Below is a small trained network, with its code and all its weights. Each question gives an input and a target symbol and asks what happens when units are switched off, that is, made to give their printed mean instead of their output.

import numpy as np


def w(rows, s, z=0):
    codes = np.array(rows[::2]) - 128.0
    scale = np.full(codes.shape[1], s)
    scale[-1] = z or s
    return codes * scale


def f(y):
    return y / 2 * (1 + np.tanh(0.7978845608 * (y + 0.044715 * y**3)))


def softmax(a):
    e = np.exp(a - a.max(-1, keepdims=True))
    return e / e.sum(-1, keepdims=True)


def log_softmax(a):
    a = a - a.max(-1, keepdims=True)
    return a - np.log(np.exp(a).sum(-1, keepdims=True))


def net(x, mask):
    ids = ['ΓΔΞΩβεζηλμπτ'.index(c) for c in x.split()]
    T = len(ids)
    res = E[ids] + P[:T]
    u = 0
    for l in range(2):
        r = res
        for j in range(2):
            rows = slice(3 * j, 3 * j + 3)
            q, k, v = (r @ M[l][rows].T for M in (Q, K, V))
            z = softmax(np.where(np.tri(T) > 0, q @ k.T / 3**0.5, -1e9)) @ v
            o = O[l][rows]
            res = res + np.where(mask[u + j], z, o[:, -1]) @ o[:, :-1]
        u += 2
        y = f(res @ A[l][:, :-1].T + A[l][:, -1])
        res = res + np.where(mask[u : u + 12], y, B[l][:, -1]) @ B[l][:, :-1]
        u += 12
    return log_softmax(res[-1] @ U[:, :-1].T + U[:, -1])


Q, K, V, O, A, B = {}, {}, {}, {}, {}, {}
E = w([
[140,166,74,143,139],'Γ',
[34,144,155,78,167],'Δ',
[60,168,114,128,109],'Ξ',
[172,162,102,153,154],'Ω',
[29,125,149,142,119],'β',
[110,132,149,160,128],'ε',
[178,251,98,115,143],'ζ',
[173,187,116,81,175],'η',
[117,151,74,221,99],'λ',
[100,95,87,2,203],'μ',
[106,138,163,31,147],'π',
[128,37,166,101,177],'τ',
],0.022)
P = w([
[179,171,122,155,201],'0',
[178,178,139,148,165],'1',
[21,145,75,174,230],'2',
[173,148,150,120,74],'3',
[160,134,139,141,68],'4',
[7,161,111,154,157],'5',
],0.013)
Q[0] = w([
[77,194,124,108,233],'L0H0',
[201,149,147,117,28],'L0H0',
[121,254,97,158,75],'L0H0',
[103,43,96,121,155],'L0H1',
[88,221,60,143,210],'L0H1',
[134,151,131,114,135],'L0H1',
],0.012)
K[0] = w([
[124,136,126,91,158],'L0H0',
[156,157,106,147,109],'L0H0',
[206,116,170,143,50],'L0H0',
[103,64,107,119,181],'L0H1',
[169,39,96,73,4],'L0H1',
[100,135,148,76,116],'L0H1',
],0.016)
V[0] = w([
[51,142,71,103,172],'L0H0',
[72,125,83,180,150],'L0H0',
[106,142,151,105,153],'L0H0',
[87,101,102,137,89],'L0H1',
[80,217,207,254,146],'L0H1',
[112,77,199,125,153],'L0H1',
],0.0083)
O[0] = w([
[46,151,108,79,82,175],'L0H0',
[183,29,71,102,41,113],'L0H0',
[135,108,69,70,146,160],'L0H0',
[107,106,3,125,118,3],'L0H1',
[106,196,233,136,28,188],'L0H1',
[128,59,139,105,207,11],'L0H1',
],0.0073,0.0049)
A[0] = w([
[76,95,238,153,138,122],'L0N0',
[170,108,171,149,89,134],'L0N1',
[206,180,195,80,115,118],'L0N2',
[106,202,134,204,127,3],'L0N3',
[146,84,231,68,109,219],'L0N4',
[126,100,105,248,145,118],'L0N5',
[151,122,77,150,81,140],'L0N6',
[99,64,116,86,150,96],'L0N7',
[1,41,164,109,152,203],'L0N8',
[135,77,110,65,92,204],'L0N9',
[157,123,148,100,137,46],'L0N10',
[51,99,146,181,124,101],'L0N11',
],0.011,0.0039)
B[0] = w([
[93,88,71,168,73,148],'L0N0',
[202,105,150,196,224,154],'L0N1',
[180,79,96,127,103,246],'L0N2',
[144,79,160,122,142,228],'L0N3',
[56,2,79,75,183,154],'L0N4',
[119,173,159,61,126,153],'L0N5',
[87,177,151,207,137,139],'L0N6',
[187,128,142,155,54,159],'L0N7',
[123,140,104,226,152,187],'L0N8',
[155,112,183,111,194,146],'L0N9',
[209,126,60,67,173,130],'L0N10',
[206,141,118,90,66,148],'L0N11',
],0.0077,0.013)
Q[1] = w([
[106,60,134,86,158],'L1H0',
[73,100,124,159,119],'L1H0',
[66,145,6,84,127],'L1H0',
[67,90,162,130,162],'L1H1',
[83,129,174,93,111],'L1H1',
[205,168,184,132,64],'L1H1',
],0.012)
K[1] = w([
[102,57,157,109,139],'L1H0',
[83,78,137,247,101],'L1H0',
[81,186,100,157,143],'L1H0',
[99,31,144,194,189],'L1H1',
[70,177,218,149,88],'L1H1',
[176,137,113,164,142],'L1H1',
],0.011)
V[1] = w([
[131,101,68,134,46],'L1H0',
[132,112,46,56,90],'L1H0',
[175,106,126,89,148],'L1H0',
[129,174,69,156,129],'L1H1',
[125,86,120,140,107],'L1H1',
[124,148,83,253,152],'L1H1',
],0.0071)
O[1] = w([
[127,170,91,3,184,47],'L1H0',
[194,178,196,155,163,64],'L1H0',
[93,97,86,3,67,253],'L1H0',
[16,103,47,35,160,117],'L1H1',
[155,190,133,168,211,115],'L1H1',
[210,136,185,163,22,178],'L1H1',
],0.0049,0.004)
A[1] = w([
[193,127,129,149,98,104],'L1N0',
[138,169,184,40,144,198],'L1N1',
[104,192,223,102,230,121],'L1N2',
[194,181,105,34,114,2],'L1N3',
[71,187,70,147,162,155],'L1N4',
[118,185,73,182,58,151],'L1N5',
[168,146,165,137,179,81],'L1N6',
[119,124,95,250,91,165],'L1N7',
[149,200,165,106,140,67],'L1N8',
[160,222,67,158,121,150],'L1N9',
[243,84,131,107,139,46],'L1N10',
[141,172,186,104,11,65],'L1N11',
],0.011,0.0082)
B[1] = w([
[148,160,151,184,188,197],'L1N0',
[115,123,108,86,22,197],'L1N1',
[107,111,179,89,49,163],'L1N2',
[57,135,255,161,132,176],'L1N3',
[113,52,180,203,162,184],'L1N4',
[155,198,54,93,121,215],'L1N5',
[153,98,138,74,208,156],'L1N6',
[127,121,222,40,115,246],'L1N7',
[70,148,130,148,136,145],'L1N8',
[159,78,89,109,87,217],'L1N9',
[88,187,79,134,213,245],'L1N10',
[72,126,35,232,180,194],'L1N11',
],0.008,0.012)
U = w([
[252,95,41,88,70,232],'Γ',
[14,107,173,175,182,38],'Δ',
[48,148,26,141,136,102],'Ξ',
[254,112,133,135,168,54],'Ω',
[95,118,217,103,24,157],'β',
[229,32,211,139,90,193],'ε',
[65,165,114,175,178,89],'ζ',
[119,211,163,46,169,141],'η',
[171,162,182,179,84,79],'λ',
[113,128,33,91,196,2],'μ',
[156,64,73,57,108,156],'π',
[150,15,58,173,136,207],'τ',
],0.0089,0.0047)

Each question gives the input, a string of symbols that net reads in full, and the target symbol t.
The units are the heads (3 rows each of Q, K, V and O) and the neurons (one row each of A and B). Each row of codes is followed by its name. A weight is (code - 128) times the scale printed after its matrix; where a second scale follows, it is the last column's (O, A, B and U).
mask holds one flag per unit, layer by layer, with each layer's heads first. A switched-off unit (its flag False) gives its mean, the last column of its rows in O or B, instead of its output. The means were averaged over made-up inputs and are rounded, as every weight is.
A unit's drop is (log p(t) with every unit on - log p(t) with that unit switched off) / (log p(t) with every unit on - log p(t) with every unit switched off).
The circuit of an input: a set's keep is (log p(t) with only the set's units on - log p(t) with every unit switched off) / (log p(t) with every unit on - log p(t) with every unit switched off). Starting from the 12 units with the biggest drops (on a tie, the unit counted first), units are removed one at a time, each time the one whose removal leaves the highest keep (on an exact tie, the one counted first), for as long as the keep stays at least 0.8.
circuit, biggest first: the units of the circuit, biggest drop first
k most important neurons of layer l: the k neurons of layer l with the biggest drops, biggest first
heads that matter: for each layer, one digit per head in row order, 1 if its drop is at least 0.15 and else 0, layers parted by /
input Γ Ξ ε η λ ζ, target Ξ: circuit, biggest first : [L0H1, L1N11]
input Γ η λ π, target π: circuit, biggest first : [L0N4]
input Ω π μ Δ η τ, target ε: circuit, biggest first : [L0N8, L1N7, L0N7, L0H1]
input Ω η η Ω μ, target μ: circuit, biggest first : [L0H1, L1N10]
input τ Ξ π β Δ, target Δ: 2 most important neurons of layer 0 : [L0N8, L0N4]
input Ω Ξ ζ η Δ, target Δ: 4 most important neurons of layer 0 : [L0N4, L0N2, L0N8, L0N7]
input η λ β, target Ξ: heads that matter : 11 / 01
input η λ Δ, target Ξ: circuit, biggest first : [L0H0, L0H1, L1N11]
input η Ω μ Ξ, target Ξ: circuit, biggest first : [L1N11, L0H1]
input Γ λ η Γ Ω, target Ω: circuit, biggest first : [L0H0, L0N1, L1N0]
input η λ Ξ η η ε, target β: heads that matter : 00 / 10
input π Ω η Ω τ μ, target ε: heads that matter : 00 / 01
input λ Ξ μ, target τ: circuit, biggest first : [L0N8, L0H1, L1N4]
input μ ε λ, target τ: heads that matter : 01 / 00
input η Γ Γ η τ, target τ: circuit, biggest first : [L0N4]
input η ε ε, target β: circuit, biggest first : [L1N7, L0H1, L0N0]
input μ Ω Δ Γ Ω ζ, target Γ: circuit, biggest first : [L1N10, L1N9]
input μ η β, target τ: circuit, biggest first : [L0H1, L0N7]
input Γ λ η Γ τ η, target ε: 2 most important neurons of layer 0 : [L0N2, L0N4]
input μ η ζ η λ Δ, target Ξ: circuit, biggest first : [L0N11, L0H1, L1N11]
input π λ Γ μ, target μ: circuit, biggest first : [L0H1, L1N10]
input η η μ μ ζ Ω, target τ: circuit, biggest first : [L0H1, L1N4]
input η β ζ, target β: heads that matter : 00 / 00
input Ω λ Ω Ω η ζ, target β: heads that matter : 10 / 00
input Γ η λ η ε π, target Δ: 3 most important neurons of layer 0 : [L0N8, L0N4, L0N2]
input η ζ η ε η β, target β: heads that matter : 00 / 00
input λ μ λ Ξ μ λ, target τ: 4 most important neurons of layer 1 : [L1N4, L1N9, L1N10, L1N1]
input η η Ξ, target β: heads that matter : 00 / 00
input β Ω η η Ω η, target β: most important neuron of layer 1 : [L1N2]
input Γ Γ Ξ π η η, target Δ: heads that matter : 11 / 01
